Each row has a name. After each piece below comes the name of the row it's from, unless a question asks for something else. Each question is about the rows just above it. Places in a row count from 0.

Tob: [-8.75 -3.18 -0.90 -0.04  9.01  0.27]
kelud: [-1.10 -3.59 -2.96  4.68 -2.48 -3.03]
lito: [-0.91 -8.75 -0.04  9.01 -3.18  0.27]
Count the entries of [-1.10 -3.59]: => 2
[-0.90] is at row and place => Tob, 2
Row and place of [-3.03] in the named rows: => kelud, 5
Number of entries in [-8.75 -3.18]: => 2
[-8.75 -3.18 -0.91 -0.04  0.27  9.01] is which row reordered? => lito

dabir: [-0.97  0.63 -6.41 -9.44  4.24 -1.74 -2.67]
Bet: [-0.97 -9.44 -6.42  4.24 -2.67  0.63 -1.74]
bazaf: [ 4.58 -4.09  4.52 -0.35 -0.03  1.56  0.32]
Vigu: [ 4.29 -4.04  4.31 -0.44 -0.17  1.79  0.43]
Pude: [-0.74  0.80 -6.19 -9.34  3.80 -4.60 -2.73]
Vit: [-0.97  0.63 -6.41 -9.44  4.24 -4.86 -4.08]
Voge: [ 4.02 -2.51  4.39  1.16 -0.51  1.22 -0.48]
Ruk: [-1.73  1.94 -6.81 -9.44  2.50 -4.04 -0.49]
Where in the named rows is [-6.42]? => Bet, 2
Number of entries in [ 4.58 -4.09  4.52 -0.35 -0.03  1.56  0.32]: => 7
Where in the named rows is [-1.73]? => Ruk, 0
Row and place of [1.94] in the named rows: => Ruk, 1
Put [-0.97 -1.74  4.24 -9.44  0.63 -2.67 -6.41] back in order: which row is it? => dabir
Row and place of [-4.09] in the named rows: => bazaf, 1

tis: [-6.36 -1.89  0.12  1.91  6.41  6.52 -1.34  6.40  3.08  0.14  2.29 -2.45
  2.36 -0.35 -5.95 -1.97  0.09 -4.46]
Mazi: [-6.36 -1.74 -0.28  0.92  5.17  7.19 -2.05  7.27  2.24 -0.88  2.29 -3.52
  3.31 -0.42 -5.99 -3.08 -0.25 -4.46]
tunu: [-6.35  3.50 -0.28 -2.79 -1.28 -6.47 -7.57  5.56  0.62 -3.11  2.29 -3.07
 -0.07  1.62 -3.35 -3.08 -2.45 -4.90]
maz: [-6.33  3.47 -0.28 -2.77 -1.24 -6.49 -7.60  5.50  0.57 -3.12  2.29 -3.02
 -0.10  1.61 -3.37 -3.08 -2.44 -4.90]
kisa: [-6.36 -1.67 -0.28  0.75  4.94  7.20 -2.15  7.27  2.15 -1.01  2.29 -3.52
  3.31 -0.45 -5.99 -3.08 -0.33 -4.46]
Dabo: [-6.36 -1.55 -0.28  0.50  4.63  7.02 -2.31  7.27  1.99 -1.22  2.29 -3.52
  3.31 -0.41 -5.95 -3.08 -0.44 -4.46]
Kef: [-6.36 -1.55 -0.28  0.36  4.22  6.52 -2.44  7.36  1.99 -1.32  2.29 -3.65
  3.39 -0.41 -5.95 -3.21 -0.44 -4.46]
Kivot: [-6.36 -1.55 -0.28  0.36  4.22  6.52 -2.44  7.36  1.54 -1.32  2.29 -3.65
  3.39 -0.41 -4.70 -3.21 -0.44 -4.46]
lokem: [-0.41  2.29 -1.55 -4.46 -2.45  1.54  3.39 -4.70 -0.44  4.22 -3.65 -3.21
 -0.28  6.52  0.36  7.36 -1.32 -6.36]
Which row holds this, read backwards? [ 1.91  0.12 -1.89] => tis
[-4.46 -0.44 -3.21 -4.70 -0.41  3.39 -3.65  2.29 -1.32  1.54  7.36 -2.44
  6.52  4.22  0.36 -0.28 -1.55 -6.36] is which row reordered? => Kivot

sivuk: [-1.70 -1.88  2.29 -5.72 -0.94]
gol: [ 2.30 -0.24  2.29 -5.72  2.30]
vata: [-0.25  2.29  2.30  2.30 -5.72]
famo: [-5.13 -0.24  2.29 -5.72 -1.99]
The row with [ 2.30 -0.24  2.29 -5.72  2.30] is => gol
[-1.88] is at row and place => sivuk, 1
[ 2.30 -5.72  2.29 -0.24  2.30] is which row reordered? => gol
[ 2.29 -0.24 -5.13] is which row, read backwards? => famo
The row with [-5.13 -0.24  2.29 -5.72 -1.99] is => famo

tuv: [-0.98  0.86  1.74  3.60 -1.22 -1.47 -0.04 -3.08  6.48  4.39 -4.23  0.15
  0.13  3.73 -0.54 -1.27  0.40 -3.42 -5.08 -1.77 -1.39  1.02 -0.98  2.59
  1.76 -0.70 -1.65 -1.46  1.45 -0.83 -0.32 -0.30 -1.71 -0.38 -3.18  3.50
  1.65 -1.02 -1.08 -2.21 -1.45 -3.06  0.17 -0.41  2.19 -2.00 -1.21  0.62
 -1.35]
keti: [-0.48  2.40 -1.63  1.34 -0.34  1.69 -0.11 -4.76  3.65  7.88  0.15 -0.74
  0.40  3.48 -3.10 -2.31 -0.32  0.74 -3.16  2.13 -0.85  5.47 -3.16 -2.62
  2.74 -0.62  0.09  1.64  2.26  0.26  0.80  2.37  1.26 -2.02 -1.12  3.99
  1.56 -0.34 -1.40 -0.40  0.74 -5.74  1.83  1.75 -0.86 -2.23 -2.98  1.04
 -5.34]
Daka: [-3.16  2.13 -0.82 -3.65  0.90  4.12  1.27  1.24 -8.51  4.38 -2.12  1.08
  0.30 -0.64 -0.41  3.97 -3.35  5.16  1.69  0.26  0.43 -3.55  0.91 -4.87
 -0.25 -0.87  1.21  3.72 -1.20  0.40 -5.18  1.89  2.69 -3.05  2.76 -3.05
 -1.77 -0.38 -2.21  5.63 -2.46  1.95 -2.63 -2.00 -2.70  0.94  1.14 -4.05
 -2.49]
Which row holds [-0.85  2.13 -3.16] read backwards? => keti
Count the entries of [-3.16  2.13 -0.82 -3.65  0.90  4.12  1.27  1.24 -8.51  4.38 -2.12  1.08
  0.30 -0.64 -0.41  3.97 -3.35  5.16  1.69  0.26  0.43 -3.55  0.91 -4.87
 -0.25 -0.87  1.21  3.72 -1.20  0.40 -5.18  1.89  2.69 -3.05  2.76 -3.05
 -1.77 -0.38 -2.21  5.63 -2.46  1.95 -2.63 -2.00 -2.70  0.94  1.14 -4.05
 -2.49]: => 49

Sagig: [ 0.65 -2.71  4.60 -0.97 -1.14 -3.09 -2.07 -2.91  0.40 -0.29  0.60  4.24
 -2.54  2.77  3.46  3.57  0.34 -1.21  4.36 -3.36  2.19 -3.67  6.16 -3.08
  5.97  6.68 -4.65  2.00  4.35 -0.55 -0.24 -2.75 -2.84  3.97  0.37  0.65
  1.38  2.43  3.92 -3.60  4.85  5.38  3.75 -0.38  0.16 -3.34 -5.26]
vuv: [-3.06  0.49 -0.30 -0.09 -1.42 -2.93 -1.06 -3.12 -0.10 -3.20 -3.91  1.39
 -1.69 -0.27  5.97  1.70  1.88  0.95  1.86  0.68  1.05 -1.42 -2.12 -1.73
  1.26  0.33  1.90  0.48 -0.47 -0.27 -1.13 -2.49 -3.91  0.37 -1.18 -1.09
 -1.44  2.19  2.22 -1.60  1.41  1.46  8.64  0.15 -1.14  0.44 -3.68]
gos: [ 3.57  0.34 -1.22  4.36 -3.25 -1.04  0.65 -1.99 -0.64 -0.52 -2.61  2.22
  4.45 -0.69  3.18 -0.09  2.61  0.75  0.01 -2.26  2.64  1.26  2.27 -2.40
 -0.16  2.39 -3.20 -0.14 -1.86 -1.15  0.09 -0.71 -1.41  1.23  1.49 -0.43
 -1.25  1.47  1.85 -3.07  0.55  0.17  3.26 -0.46 -0.60  0.04 -5.86]
zete: [-1.50  0.46  2.69 -4.69  1.70  4.15  2.78 -1.79 -0.50  2.37 -3.64 -2.94
 -1.69 -1.20  2.20  4.57 -6.40 -1.66 -0.99  2.50 -3.39 -1.94 -0.43  1.49
  2.42  0.35 -2.56  1.87 -1.36 -2.34 -1.21  1.71 -0.95 -0.47 -1.94 -1.60
 -0.37 -3.64 -3.38  3.99  6.49 -2.62  0.23 -3.20 -5.12  0.07  2.16]
gud: [-2.71  0.10 -1.29 -1.27 -2.27 -1.59 -1.00 -2.38 -1.02 -2.63 -4.11  1.83
 -1.33  0.09  4.58 -0.52  2.25 -0.06  0.58 -0.84  1.19 -0.23  0.55 -1.37
  0.80  1.05  0.34 -0.27 -0.80 -0.91 -0.10 -0.87 -2.20 -0.63  0.53 -0.28
 -0.78  3.27  2.31 -1.54  0.26  0.45  2.96  0.03 -1.70 -0.22 -3.50]
gam: [-1.21  1.70  0.23 -1.20 -3.38 -0.43 -2.62 -1.79 -1.66 -6.40 -5.12  2.50
 -3.64 -0.50  3.99 -3.64  1.49 -2.94 -2.56 -3.39  0.35  2.16  1.71 -1.60
  6.49  2.78 -0.37 -0.47  0.46 -1.95  2.37  0.07 -0.95 -1.69 -1.94 -1.50
 -4.69  4.57  4.15  2.42  1.87  2.20  2.69 -0.99 -3.20 -1.36 -2.34]
siv: [-4.34  0.72 -0.34 -2.37 -3.54 -2.75 -0.21  0.03 -0.49 -1.58 -2.52  1.56
  4.16 -0.87  2.62 -1.23  3.26 -0.35 -0.88 -2.02  4.67  2.02  2.43 -1.09
 -0.19  1.15 -3.22 -0.98 -2.00 -1.07  1.89 -1.49 -1.53  1.72  2.98  0.08
 -1.04  1.12  1.97 -2.04 -0.61  0.95  2.52 -0.84 -0.02  0.17 -4.76]
Mev: [-4.34  0.72 -0.34 -2.37 -3.54 -2.75 -0.21  0.03 -0.49 -1.58 -2.52  1.56
  4.16 -0.87  2.62 -1.23  3.26 -0.35 -0.88 -2.02  4.67  2.02  2.43 -1.09
 -0.19  0.90 -3.22 -0.41 -2.00 -1.07  1.89 -1.49 -1.53 -0.80  2.98  0.08
 -1.04  1.12  1.97 -2.04 -0.61  0.95  2.52 -0.84 -0.02  0.17 -4.76]
Savem: [-2.60 -0.71  1.12 -0.01 -1.79 -1.58 -1.82 -2.50 -0.13 -1.63 -2.32  2.41
 -1.08  0.31  6.07  2.29  0.89 -0.55  2.94 -1.59  0.95 -2.93  0.45 -3.04
  3.23  1.74 -0.99  1.72 -0.23 -0.03  0.29 -2.14 -3.22  1.36 -0.50 -0.67
 -0.84  2.38  2.26 -2.29  1.48  1.57  5.78 -0.02 -1.16 -0.14 -4.76]
liru: [-2.37 -1.22 -0.88 -2.00 -2.75 -0.84  1.12  2.62  0.72 -0.02  0.17  0.03
 -1.04  1.97 -3.22  2.98  0.08 -0.49  4.67 -0.19  4.16  1.56  0.95 -0.61
 -2.52  2.02 -1.58 -3.54 -2.02 -1.09  2.52 -1.71  1.89 -0.87 -1.49 -1.53
 -2.04 -4.34 -4.76 -0.80 -0.41  2.43  0.90  3.26 -0.35 -0.34 -1.07]
Koli: [-3.06  0.49 -0.30 -0.09 -1.42 -2.93 -1.06 -3.12 -0.10 -3.20 -3.91  1.39
 -1.69 -0.27  5.97  1.70  1.88  0.95  1.86  0.68  1.05 -1.42 -2.12 -1.73
  1.26  0.33  1.90  0.48 -0.47 -0.27 -1.13 -2.49 -3.91  0.37 -0.45  0.19
 -0.41  4.29  2.73 -1.56 -0.46 -0.41  3.60  1.03 -1.54  1.20 -1.01]
metob: [ 0.24 -4.93  1.42 -1.65 -2.68 -0.25  3.16 -2.98  0.84  1.20 -1.21  1.97
  9.61 -1.38  4.06 -0.30  1.81  4.32 -0.69 -1.90  1.85  3.44  2.14 -3.21
 -0.55  6.44 -6.03  0.26 -2.09  0.33 -0.83 -0.04 -2.31  3.78  0.28 -1.41
 -2.96  1.32  1.61 -3.71  1.95 -1.36  6.21 -0.58 -0.85  0.59 -5.49]
[-2.34 -1.36 -3.20 -0.99  2.69  2.20  1.87  2.42  4.15  4.57 -4.69 -1.50
 -1.94 -1.69 -0.95  0.07  2.37 -1.95  0.46 -0.47 -0.37  2.78  6.49 -1.60
  1.71  2.16  0.35 -3.39 -2.56 -2.94  1.49 -3.64  3.99 -0.50 -3.64  2.50
 -5.12 -6.40 -1.66 -1.79 -2.62 -0.43 -3.38 -1.20  0.23  1.70 -1.21] is which row reordered? => gam
Which row holds this, read backwards? [ 3.99 -0.50 -3.64] => gam
Which row holds these entries in another order? [-4.76  0.17 -0.02 -0.84  2.52  0.95 -0.61 -2.04  1.97  1.12 -1.04  0.08
  2.98 -0.80 -1.53 -1.49  1.89 -1.07 -2.00 -0.41 -3.22  0.90 -0.19 -1.09
  2.43  2.02  4.67 -2.02 -0.88 -0.35  3.26 -1.23  2.62 -0.87  4.16  1.56
 -2.52 -1.58 -0.49  0.03 -0.21 -2.75 -3.54 -2.37 -0.34  0.72 -4.34] => Mev
Which row holds [ 4.67 -0.49  0.08  2.98] read backwards? => liru
Row and place of [-1.70] in the named rows: => gud, 44

vidif: [ 5.90  3.15 -0.53  2.44 -0.60 -1.37 -2.13 -4.53 -6.58  2.95 -0.21 -0.69
  2.11 -5.60]
niv: [-6.57 -0.21  5.90  2.44 -4.53  2.11 -5.60  3.15 -0.60  2.95 -1.37 -2.13
 -0.53 -0.69]
badup: [-6.57 -0.21  5.90  2.44 -4.53  2.11 -5.60  3.15 -0.60  2.95 -1.37 -2.13
  0.74 -2.84]
fuvu: [ 3.95  1.76  2.47  6.69  1.71 -1.61  1.60  2.33  1.80 -3.92  2.45  2.53
  1.70 -3.90]
[1.80] is at row and place => fuvu, 8
Where in the named rows is [2.53]? => fuvu, 11
Which row holds [-0.53 -2.13 -1.37  2.95 -0.60  3.15] read backwards? => niv
Put [-6.57 -5.60 -4.53 -2.13 -1.37 -0.69 -0.60 -0.53 -0.21  2.11  2.44  2.95
  3.15  5.90] back in order: which row is it? => niv
Which row holds [ 5.90  3.15 -0.53  2.44 -0.60 -1.37 -2.13 -4.53 -6.58  2.95 -0.21 -0.69
  2.11 -5.60]? => vidif

fepi: [-4.20 -7.36  7.57  3.61 -2.21 -7.16]
Rig: [-2.50 -0.17  0.23  1.81 -3.37 -3.91]
senok: [ 0.92  1.94 -2.39 -0.57  3.17  1.47]
Baki: [-2.49 -3.40  3.36  2.44  0.00 -3.20]
Nuve: [-5.96 -5.99  6.15  5.21 -3.95  0.63]
kade: [ 0.95 -1.72  1.79 -0.85  0.82 -0.49]
revo: [ 1.90 -0.87  0.98 -1.63  0.62 -0.17]
gefuz: [-3.00 -2.58  2.85  2.25 -4.00 -5.45]
fik: [-0.31 -3.65  3.83  0.09 -0.38 -2.67]
How many entries does [-3.00 -2.58  2.85  2.25] have? => 4
[0.62] is at row and place => revo, 4

Digod: [ 1.44 -0.40 -2.35  0.75 -0.33  2.10  2.24 -1.99 -0.59 -1.24  0.63  3.30
 -0.22  2.10  1.17 -0.41 -1.32  0.92  1.16  1.95 -0.22  0.21 -1.47  2.73
  1.51 -2.64  3.83  4.56  1.03 -0.46 -2.53 -1.62 -2.61  0.65  3.25  0.06
 -2.27  0.86  2.70  3.33  0.47 -0.67  1.82  0.28 -1.22  2.80  0.34  0.25
 -0.71 -3.50  1.78  1.86  3.63  1.19 -1.17 -1.32]
zivev: [-0.67  1.03 -1.17  1.86  1.19 -1.32 -1.22  2.10 -2.35 -2.61  3.83 -2.64
 -0.33 -0.22  0.65 -1.47  0.34 -1.62 -1.24  0.06  0.29 -2.53  1.51  1.82
  3.33 -0.41 -2.27  2.73  2.80  3.25  1.78 -0.22 -1.99  2.10  0.86 -0.40
  1.94  1.16  0.63  2.70 -0.71  0.21  4.56 -0.59  0.92  1.44  2.24 -1.32
  0.75  0.47  1.17  3.63 -0.46 -3.50  3.30  0.25]
leno: [ 3.83 -2.53  0.25 -0.41  1.16 -1.32  2.24  1.82  1.44  1.94  0.63 -1.32
  1.03  3.30  2.73  4.56  0.34 -0.71 -1.47  3.63 -1.22 -0.46 -0.59  0.65
  1.51 -2.27 -2.64  2.70 -1.62  0.86  0.28 -1.17 -2.61  3.25  2.10  2.10
  1.19 -0.22 -0.22 -0.67  2.80 -1.24  0.47  0.75  0.21 -0.33 -1.99  1.86
  0.06  1.17  3.33  0.92 -0.40 -2.35  1.78 -3.50]
Which row holds these entries in another order? [-1.32 -1.17  1.19  3.63  1.86  1.78 -3.50 -0.71  0.25  0.34  2.80 -1.22
  0.28  1.82 -0.67  0.47  3.33  2.70  0.86 -2.27  0.06  3.25  0.65 -2.61
 -1.62 -2.53 -0.46  1.03  4.56  3.83 -2.64  1.51  2.73 -1.47  0.21 -0.22
  1.95  1.16  0.92 -1.32 -0.41  1.17  2.10 -0.22  3.30  0.63 -1.24 -0.59
 -1.99  2.24  2.10 -0.33  0.75 -2.35 -0.40  1.44] => Digod
Put [-2.35  3.25 -1.47 -0.71  1.82  0.25  3.33 -0.33  2.10  3.30  1.94 -0.59
  2.24  1.17  0.06 -1.24  1.51  0.34  0.92  4.56  0.65 -0.41  0.21  3.83
  2.10  2.80  0.47 -0.22 -0.40 -2.64  1.44 -2.61 -0.46  1.03  2.73 -1.32
  0.28 -1.17 -1.99  0.86 -0.67 -1.62 -2.27 -1.22  1.86  0.75  3.63  1.78
  1.16  0.63  2.70 -2.53  1.19 -0.22 -3.50 -1.32] back in order: which row is it? => leno
Count the entries of [ 1.44 -0.40 -2.35  0.75 -0.33  2.10  2.24 -1.99 -0.59 -1.24  0.63  3.30
 -0.22  2.10  1.17 -0.41 -1.32  0.92  1.16  1.95 -0.22  0.21 -1.47  2.73
  1.51 -2.64  3.83  4.56  1.03 -0.46 -2.53 -1.62 -2.61  0.65]: => 34
Number of entries in [ 1.44 -0.40 -2.35  0.75 -0.33  2.10  2.24 -1.99 -0.59 -1.24  0.63]: => 11

